Below is a small trained network, with its code and all its weights. Each question gives an input and a target symbol and asks what happens when units are switched off, that is, made to give their printed mean instead of their output.

import numpy as np


def w(rows, s, z=0):
    codes = np.array(rows[::2]) - 128.0
    scale = np.full(codes.shape[1], s)
    scale[-1] = z or s
    return codes * scale


def f(y):
    return np.maximum(y, 0)


def softmax(a):
    e = np.exp(a - a.max(-1, keepdims=True))
    return e / e.sum(-1, keepdims=True)


def log_softmax(a):
    a = a - a.max(-1, keepdims=True)
    return a - np.log(np.exp(a).sum(-1, keepdims=True))


def net(x, mask):
    ids = ['ΔΘΛΞΠαβγεζημτφψω'.index(c) for c in x.split()]
    T = len(ids)
    res = E[ids] + P[:T]
    u = 0
    for l in range(2):
        r = res
        for j in range(2):
            rows = slice(3 * j, 3 * j + 3)
            q, k, v = (r @ M[l][rows].T for M in (Q, K, V))
            z = softmax(np.where(np.tri(T) > 0, q @ k.T / 3**0.5, -1e9)) @ v
            o = O[l][rows]
            res = res + np.where(mask[u + j], z, o[:, -1]) @ o[:, :-1]
        u += 2
        y = f(res @ A[l][:, :-1].T + A[l][:, -1])
        res = res + np.where(mask[u : u + 12], y, B[l][:, -1]) @ B[l][:, :-1]
        u += 12
    return log_softmax(res[-1] @ U[:, :-1].T + U[:, -1])


Q, K, V, O, A, B = {}, {}, {}, {}, {}, {}
E = w([
[146,181,51,103],'Δ',
[118,110,136,95],'Θ',
[118,111,136,94],'Λ',
[96,46,210,159],'Ξ',
[118,107,136,93],'Π',
[187,6,1,224],'α',
[179,183,73,141],'β',
[114,102,135,88],'γ',
[108,63,169,57],'ε',
[109,82,186,95],'ζ',
[91,81,119,59],'η',
[63,119,113,88],'μ',
[153,145,126,53],'τ',
[98,175,174,203],'φ',
[151,175,188,120],'ψ',
[76,197,69,83],'ω',
],0.0088)
P = w([
[196,35,2,148],'0',
[182,50,21,137],'1',
[168,69,38,128],'2',
[152,79,60,112],'3',
[137,97,77,102],'4',
[121,114,96,94],'5',
[107,127,116,85],'6',
[91,145,134,76],'7',
[80,161,155,69],'8',
[69,175,173,60],'9',
[54,190,190,50],'10',
[39,210,207,43],'11',
[28,219,226,33],'12',
[15,235,244,28],'13',
],0.0049)
Q[0] = w([
[110,174,87,165],'0.h1',
[106,110,161,210],'0.h1',
[137,97,114,38],'0.h1',
[164,141,141,121],'0.h2',
[108,79,173,158],'0.h2',
[113,170,127,254],'0.h2',
],0.09)
K[0] = w([
[222,196,88,169],'0.h1',
[125,16,127,132],'0.h1',
[76,180,202,104],'0.h1',
[75,157,113,137],'0.h2',
[92,2,186,110],'0.h2',
[163,45,68,214],'0.h2',
],0.053)
V[0] = w([
[38,95,40,111],'0.h1',
[74,233,84,198],'0.h1',
[86,211,93,172],'0.h1',
[21,51,190,178],'0.h2',
[255,147,219,123],'0.h2',
[180,125,197,138],'0.h2',
],0.0099)
O[0] = w([
[97,247,107,111,251],'0.h1',
[238,126,44,117,87],'0.h1',
[208,120,63,117,110],'0.h1',
[89,111,2,239,30],'0.h2',
[128,16,178,140,22],'0.h2',
[124,53,135,159,39],'0.h2',
],0.0087,0.0027)
A[0] = w([
[154,144,196,195,59],'0.n1',
[170,175,202,248,111],'0.n2',
[145,122,149,151,97],'0.n3',
[196,183,202,224,169],'0.n4',
[162,133,172,162,101],'0.n5',
[160,41,135,112,96],'0.n6',
[100,108,160,157,89],'0.n7',
[94,123,131,87,2],'0.n8',
[130,97,128,175,144],'0.n9',
[152,156,91,137,43],'0.n10',
[140,89,157,186,62],'0.n11',
[197,108,136,134,82],'0.n12',
],0.014,0.0063)
B[0] = w([
[115,178,71,123,163],'0.n1',
[151,5,108,147,232],'0.n2',
[116,110,104,124,130],'0.n3',
[181,48,113,200,249],'0.n4',
[122,90,143,111,136],'0.n5',
[194,96,110,191,175],'0.n6',
[192,182,151,103,227],'0.n7',
[180,14,81,57,169],'0.n8',
[93,139,154,145,174],'0.n9',
[142,87,178,125,249],'0.n10',
[95,34,115,107,152],'0.n11',
[72,115,107,108,187],'0.n12',
],0.024,0.002)
Q[1] = w([
[98,139,83,252],'1.h1',
[135,130,112,96],'1.h1',
[116,126,164,112],'1.h1',
[147,122,153,90],'1.h2',
[87,88,187,178],'1.h2',
[90,127,86,84],'1.h2',
],0.035)
K[1] = w([
[207,45,254,114],'1.h1',
[83,155,68,97],'1.h1',
[59,168,108,132],'1.h1',
[170,144,178,85],'1.h2',
[91,76,222,168],'1.h2',
[44,166,111,78],'1.h2',
],0.025)
V[1] = w([
[154,170,133,169],'1.h1',
[127,123,117,144],'1.h1',
[131,141,142,160],'1.h1',
[133,90,84,50],'1.h2',
[149,153,253,236],'1.h2',
[127,149,220,190],'1.h2',
],0.0054)
O[1] = w([
[152,149,120,147,81],'1.h1',
[140,131,152,144,133],'1.h1',
[134,147,145,143,100],'1.h1',
[99,67,88,92,254],'1.h2',
[222,201,253,166,25],'1.h2',
[164,178,199,136,47],'1.h2',
],0.0046,0.0025)
A[1] = w([
[190,207,90,130,164],'1.n1',
[120,247,117,149,156],'1.n2',
[31,180,75,204,147],'1.n3',
[70,161,175,51,130],'1.n4',
[172,219,137,126,52],'1.n5',
[146,123,87,53,166],'1.n6',
[72,130,121,140,78],'1.n7',
[149,133,98,64,2],'1.n8',
[36,117,193,127,158],'1.n9',
[97,190,199,151,62],'1.n10',
[143,144,107,180,148],'1.n11',
[134,127,201,76,146],'1.n12',
],0.016,0.0097)
B[1] = w([
[114,190,167,193,171],'1.n1',
[203,58,110,186,165],'1.n2',
[94,148,36,237,152],'1.n3',
[164,234,142,56,227],'1.n4',
[30,139,90,63,149],'1.n5',
[30,105,199,153,250],'1.n6',
[124,192,121,93,136],'1.n7',
[254,158,27,132,160],'1.n8',
[102,51,41,88,185],'1.n9',
[165,250,117,146,139],'1.n10',
[159,157,166,99,155],'1.n11',
[189,84,133,138,197],'1.n12',
],0.028,0.015)
U = w([
[143,118,114,142,146],'Δ',
[215,166,88,115,57],'Θ',
[145,238,226,166,117],'Λ',
[132,125,130,143,94],'Ξ',
[135,121,112,142,123],'Π',
[132,123,113,141,126],'α',
[140,128,98,142,119],'β',
[131,128,142,145,69],'γ',
[16,57,229,181,155],'ε',
[126,48,97,134,122],'ζ',
[135,135,82,133,157],'η',
[125,124,182,1,132],'μ',
[119,137,97,226,108],'τ',
[244,39,201,189,254],'φ',
[135,120,104,135,142],'ψ',
[54,178,86,117,51],'ω',
],0.0043,0.0073)

Each question gives the input, a string of symbols that net reads in full, and the target symbol t.
The units are the heads (3 rows each of Q, K, V and O) and the neurons (one row each of A and B). Each row of codes is followed by its name. A weight is (code - 128) times the scale printed after its matrix; where a second scale follows, it is the last column's (O, A, B and U).
mask holds one flag per unit, layer by layer, with each layer's heads first. A switched-off unit (its flag False) gives its mean, the last column of its rows in O or B, instead of its output. The means were averaged over made-up inputs and are rounded, as every weight is.
A unit's drop is (log p(t) with every unit on - log p(t) with that unit switched off) / (log p(t) with every unit on - log p(t) with every unit switched off).
The circuit of an input: a set's keep is (log p(t) with only the set's units on - log p(t) with every unit switched off) / (log p(t) with every unit on - log p(t) with every unit switched off). Starting from the 12 units with the biggest drops (on a tie, the unit counted first), units are removed one at a time, each time the one whose removal leaves the highest keep (on an exact tie, the one counted first), for as long as the keep stays at least 0.8.
units of the circuit, in order: the units of the circuit, biggest drop first
most important unit: the unit with the biggest drop
k most important neurons: the k neurons with the biggest drops, biggest first
k most important neurons of layer l: the k neurons of layer l with the biggest drops, biggest first
which heads matter: for each layer, one digit per head in row order, 1 if its drop is at least 0.15 and else 0, layers parted by /
input Λ γ μ Δ β τ Θ, target μ: most important unit => 0.h2
input Θ φ Δ ω ω Π, target Λ: units of the circuit, in order => [1.n1 0.h2 0.h1]
input η τ Π Ξ ω η, target Λ: units of the circuit, in order => [0.h2 1.n1 0.h1]
input Δ Λ φ Δ τ φ α ψ η, target φ: units of the circuit, in order => [0.h2 0.n6 0.h1]
input Δ Λ τ ζ τ Ξ ω τ Θ, target Λ: units of the circuit, in order => [0.h1 1.n9 1.n1]
input φ τ γ τ Δ φ γ η, target ε: units of the circuit, in order => [0.h1 1.n4 1.n6]
input β Ξ φ α τ φ τ, target ε: units of the circuit, in order => [0.h1 1.n6 1.n4]
input φ ζ β τ ε φ α η ω τ β φ, target φ: 4 most important neurons => [0.n4 0.n2 1.n6 1.n4]
input Θ α ω φ Θ Θ, target ε: units of the circuit, in order => [0.h1 1.n6 1.h2]
input φ ζ γ ω τ ζ ω γ Π, target Λ: units of the circuit, in order => [1.n1 0.h1 0.h2]
input τ φ Δ Θ η η β ζ τ Θ, target μ: which heads matter => 00 / 00
input Θ Θ τ γ τ β τ φ γ, target ε: which heads matter => 10 / 00
input φ φ τ η ω η τ Ξ γ, target μ: which heads matter => 00 / 00
input η η τ Δ τ φ α η, target ε: most important unit => 0.h1
input Δ Δ ζ τ Δ ω τ Λ, target Λ: units of the circuit, in order => [0.h1 1.n9 1.n1]
input ε ζ η ζ τ β β ψ η φ α, target τ: which heads matter => 01 / 00
input β η φ ω Θ, target Λ: which heads matter => 01 / 00
input γ ε Δ Ξ α μ ω ω φ Λ, target Λ: which heads matter => 11 / 00
input μ φ Λ γ β ψ φ ω Θ γ, target Λ: units of the circuit, in order => [1.n1 0.h1 0.h2]
input Λ β Π τ Δ φ ψ, target φ: most important neuron => [1.n6]
input τ τ τ ψ ω φ ω φ η Π, target ε: 2 most important neurons of layer 1 => [1.n4 1.n6]
input Θ τ ω ε ω τ, target Λ: 2 most important neurons => [1.n1 1.n9]
input φ Θ μ φ β η τ β η, target μ: 2 most important neurons => [1.n4 0.n4]
input ε Π φ τ ψ Θ μ τ γ φ β ψ τ γ, target φ: 3 most important neurons => [0.n6 1.n6 1.n4]
input η Λ Ξ η, target ω: 3 most important neurons => [1.n3 0.n8 0.n4]
input τ φ μ, target ε: 3 most important neurons => [1.n4 1.n6 0.n6]
input Π ω μ ε τ β ω ψ ε, target μ: 3 most important neurons => [0.n8 1.n4 0.n4]
